Below are the code and all the weights of a small trained network. Each question names an input and a target symbol and asks about switching units off, where a switched-off unit gives its printed mean instead of its output.

import numpy as np


def w(rows, s, z=0):
    codes = np.array(rows[::2]) - 128.0
    scale = np.full(codes.shape[1], s)
    scale[-1] = z or s
    return codes * scale


def f(y):
    return y / 2 * (1 + np.tanh(0.7978845608 * (y + 0.044715 * y**3)))


def softmax(a):
    e = np.exp(a - a.max(-1, keepdims=True))
    return e / e.sum(-1, keepdims=True)


def log_softmax(a):
    a = a - a.max(-1, keepdims=True)
    return a - np.log(np.exp(a).sum(-1, keepdims=True))


def net(x, mask):
    ids = ['Φβγδεηπστψ'.index(c) for c in x.split()]
    T = len(ids)
    res = E[ids] + P[:T]
    r = res
    for j in range(2):
        rows = slice(3 * j, 3 * j + 3)
        q, k, v = (r @ M[0][rows].T for M in (Q, K, V))
        z = softmax(np.where(np.tri(T) > 0, q @ k.T / 3**0.5, -1e9)) @ v
        o = O[0][rows]
        res = res + np.where(mask[j], z, o[:, -1]) @ o[:, :-1]
    y = f(res @ A[0][:, :-1].T + A[0][:, -1])
    res = res + np.where(mask[2:26], y, B[0][:, -1]) @ B[0][:, :-1]
    return log_softmax(res[-1] @ U[:, :-1].T + U[:, -1])


Q, K, V, O, A, B = {}, {}, {}, {}, {}, {}
E = w([
[185,109,28,88,80,87,138],'Φ',
[182,80,150,138,162,83,157],'β',
[141,88,98,116,187,94,118],'γ',
[116,128,61,87,91,106,142],'δ',
[124,110,198,139,147,87,212],'ε',
[144,111,105,108,91,84,189],'η',
[187,97,60,113,149,108,62],'π',
[140,116,10,80,102,114,79],'σ',
[100,120,139,121,144,112,151],'τ',
[136,103,147,143,199,110,79],'ψ',
],0.013)
P = w([
[112,105,142,60,108,167,129],'0',
[195,206,71,146,150,133,167],'1',
[99,100,129,102,153,88,135],'2',
[190,199,75,154,169,132,161],'3',
[116,82,137,190,97,181,111],'4',
[187,204,80,153,168,134,165],'5',
[101,105,173,69,114,41,93],'6',
[190,197,73,157,176,130,169],'7',
[102,56,116,211,129,114,107],'8',
[193,198,86,160,169,125,171],'9',
[116,95,199,148,61,113,80],'10',
[194,200,81,160,174,129,171],'11',
[92,58,113,101,108,3,135],'12',
[195,202,82,156,165,126,179],'13',
],0.017)
Q[0] = w([
[158,206,98,127,199,164,182],'head 1',
[158,91,144,225,69,168,121],'head 1',
[169,97,39,177,212,97,220],'head 1',
[103,96,185,182,19,250,62],'head 2',
[137,19,177,107,50,58,52],'head 2',
[99,28,55,221,140,114,179],'head 2',
],0.011)
K[0] = w([
[145,151,130,84,167,185,169],'head 1',
[83,127,99,114,153,37,132],'head 1',
[143,121,179,38,111,145,119],'head 1',
[81,129,53,174,185,4,156],'head 2',
[90,76,127,214,78,83,92],'head 2',
[102,104,171,59,91,49,95],'head 2',
],0.014)
V[0] = w([
[55,128,109,120,136,145,133],'head 1',
[165,152,95,132,132,107,97],'head 1',
[74,108,85,107,181,88,167],'head 1',
[238,91,141,126,125,70,197],'head 2',
[73,114,247,146,185,152,150],'head 2',
[183,106,123,132,200,148,30],'head 2',
],0.014)
O[0] = w([
[86,131,78,182,107,28,105,157],'head 1',
[164,72,114,107,128,139,155,76],'head 1',
[60,127,112,83,129,33,130,255],'head 1',
[196,183,190,16,199,135,116,217],'head 2',
[2,204,140,131,131,186,67,63],'head 2',
[72,122,42,121,227,150,221,117],'head 2',
],0.011,0.0048)
A[0] = w([
[126,75,116,70,102,166,140,98],'neuron 1',
[61,57,111,103,136,137,148,134],'neuron 2',
[116,140,181,142,130,101,185,168],'neuron 3',
[78,121,161,83,135,177,141,140],'neuron 4',
[170,101,93,119,129,146,101,124],'neuron 5',
[101,100,107,140,131,216,143,116],'neuron 6',
[118,119,114,116,86,72,145,100],'neuron 7',
[133,134,109,254,96,128,115,126],'neuron 8',
[126,49,94,176,126,180,169,110],'neuron 9',
[110,154,178,102,125,190,72,2],'neuron 10',
[163,135,67,179,141,126,180,119],'neuron 11',
[151,163,89,201,155,240,183,17],'neuron 12',
[102,153,106,111,130,99,64,59],'neuron 13',
[147,215,126,153,166,219,136,57],'neuron 14',
[61,95,118,201,83,124,103,146],'neuron 15',
[83,13,134,177,77,135,103,100],'neuron 16',
[101,200,105,220,139,155,137,139],'neuron 17',
[146,231,153,153,126,131,103,64],'neuron 18',
[63,63,154,148,81,121,66,53],'neuron 19',
[124,101,142,153,182,99,79,199],'neuron 20',
[134,173,151,198,129,106,142,132],'neuron 21',
[97,168,80,178,157,139,171,109],'neuron 22',
[154,178,108,168,169,216,159,81],'neuron 23',
[148,182,121,189,100,119,109,103],'neuron 24',
],0.011,0.0087)
B[0] = w([
[104,150,136,151,148,115,136,140],'neuron 1',
[134,120,116,181,68,139,132,195],'neuron 2',
[124,125,86,121,119,140,96,182],'neuron 3',
[148,115,75,139,141,116,105,161],'neuron 4',
[105,128,146,145,128,133,158,168],'neuron 5',
[151,77,144,127,151,136,133,125],'neuron 6',
[129,130,135,152,143,169,112,208],'neuron 7',
[118,113,125,114,97,168,164,160],'neuron 8',
[83,153,220,133,142,123,100,168],'neuron 9',
[132,120,104,112,141,24,164,152],'neuron 10',
[65,121,165,95,133,141,121,254],'neuron 11',
[169,160,99,168,71,8,136,132],'neuron 12',
[119,104,175,145,135,122,162,164],'neuron 13',
[63,120,168,142,100,183,141,154],'neuron 14',
[182,113,140,120,143,203,131,159],'neuron 15',
[167,199,119,171,218,98,59,157],'neuron 16',
[166,61,162,92,137,126,87,174],'neuron 17',
[162,109,136,205,139,148,140,187],'neuron 18',
[139,196,156,94,116,138,218,150],'neuron 19',
[121,148,105,112,68,152,150,224],'neuron 20',
[98,133,78,114,137,131,111,159],'neuron 21',
[185,143,152,102,139,135,98,201],'neuron 22',
[139,176,126,128,63,108,140,146],'neuron 23',
[90,121,96,136,173,117,114,156],'neuron 24',
],0.012,0.0095)
U = w([
[200,67,132,114,145,134,202,56],'Φ',
[87,174,82,31,228,123,61,158],'β',
[75,105,28,159,38,122,150,252],'γ',
[226,178,74,200,140,92,83,117],'δ',
[103,192,147,128,107,57,166,29],'ε',
[111,117,195,67,4,120,15,111],'η',
[61,83,195,106,132,162,159,105],'π',
[85,117,171,181,157,94,52,98],'σ',
[120,216,149,130,103,221,156,152],'τ',
[141,58,128,132,142,221,51,136],'ψ',
],0.0047,0.0041)

Each question gives the input, a string of symbols that net reads in full, and the target symbol t.
The units are the heads (3 rows each of Q, K, V and O) and the neurons (one row each of A and B). Each row of codes is followed by its name. A weight is (code - 128) times the scale printed after its matrix; where a second scale follows, it is the last column's (O, A, B and U).
mask holds one flag per unit, heads first, then neurons. A switched-off unit (its flag False) gives its mean, the last column of its rows in O or B, instead of its output. The means were averaged over made-up inputs and are rounded, as every weight is.
A unit's drop is (log p(t) with every unit on - log p(t) with that unit switched off) / (log p(t) with every unit on - log p(t) with every unit switched off).
The circuit of an input: a set's keep is (log p(t) with only the set's units on - log p(t) with every unit switched off) / (log p(t) with every unit on - log p(t) with every unit switched off). Starting from the 12 units with the biggest drops (on a tie, the unit counted first), units are removed one at a time, each time the one whose removal leaves the highest keep (on an exact tie, the one counted first), for as long as the keep stays at least 0.8.
circuit, biggest first: the units of the circuit, biggest drop first
top k neurons: the k neurons with the biggest drops, biggest first
which heads matter: for each layer, one digit per head in row order, 1 if its drop is at least 0.15 and else 0, layers parted by /
drop when u is switched off: that unit's drop, to one decimal
input ψ π γ Φ β τ η γ η γ δ γ Φ γ, target η: which heads matter	01
input γ β Φ ε η β δ δ β, target δ: circuit, biggest first	[neuron 16; head 2]
input ε γ γ γ ε β ε η γ τ, target σ: top neuron	[neuron 18]
input Φ σ γ σ π σ σ δ τ, target σ: circuit, biggest first	[head 2; neuron 16; neuron 9; neuron 11]
input β τ γ δ γ η η, target γ: circuit, biggest first	[head 2; neuron 2]
input σ η γ β τ δ η γ σ δ τ δ, target π: top 2 neurons	[neuron 11; neuron 9]
input β δ τ γ β Φ γ η ψ σ ψ δ β π, target τ: circuit, biggest first	[head 2; neuron 14; head 1]
input η ε η β Φ ε β τ β β Φ τ σ, target Φ: circuit, biggest first	[head 2; head 1]
input δ ε γ η γ Φ, target γ: circuit, biggest first	[head 2; head 1; neuron 8; neuron 22]
input β π π γ, target τ: top 2 neurons	[neuron 14; neuron 23]
input σ γ π γ γ γ τ η γ, target τ: circuit, biggest first	[head 2; neuron 19; neuron 15]
input γ η σ γ γ σ γ δ γ, target γ: top 2 neurons	[neuron 2; neuron 20]
input η γ β δ, target δ: circuit, biggest first	[head 2; neuron 11; neuron 18]
input τ η τ η ψ Φ γ δ η Φ η σ ε, target η: circuit, biggest first	[head 2]
input ψ τ π δ η η δ η δ, target δ: circuit, biggest first	[neuron 16; head 2]
input σ γ δ, target σ: top 3 neurons	[neuron 16; neuron 9; neuron 11]
input η β π γ σ γ, target δ: top 2 neurons	[neuron 11; neuron 18]
input η σ π η γ η ψ η γ τ γ η η σ, target δ: top 2 neurons	[neuron 11; neuron 18]
input τ δ π γ β ε β η δ γ η, target δ: top 2 neurons	[neuron 16; neuron 11]
input η γ ψ δ γ γ β η γ, target β: circuit, biggest first	[head 2]
input γ η γ η ψ, target γ: top 2 neurons	[neuron 2; neuron 20]
input ε δ δ η σ η π η σ η ε γ η, target ε: top 2 neurons	[neuron 10; neuron 19]
input τ ε β ψ γ γ γ η ε η, target ψ: top 2 neurons	[neuron 17; neuron 15]
input η γ η ε ψ δ ψ σ η η π ψ γ, target π: top 2 neurons	[neuron 9; neuron 11]
input η γ η Φ β π Φ γ σ η η γ Φ, target η: drop when head 2 is switched off	1.6
input β δ β η σ ε γ δ η ψ η σ γ, target η: drop when head 2 is switched off	1.2
input γ γ γ δ η δ β η η η δ γ β, target δ: drop when neuron 11 is switched off	0.2
input δ δ ε η γ γ η π σ ψ, target γ: drop when head 2 is switched off	0.7
input ψ δ Φ τ γ γ η β, target η: top neuron	[neuron 17]
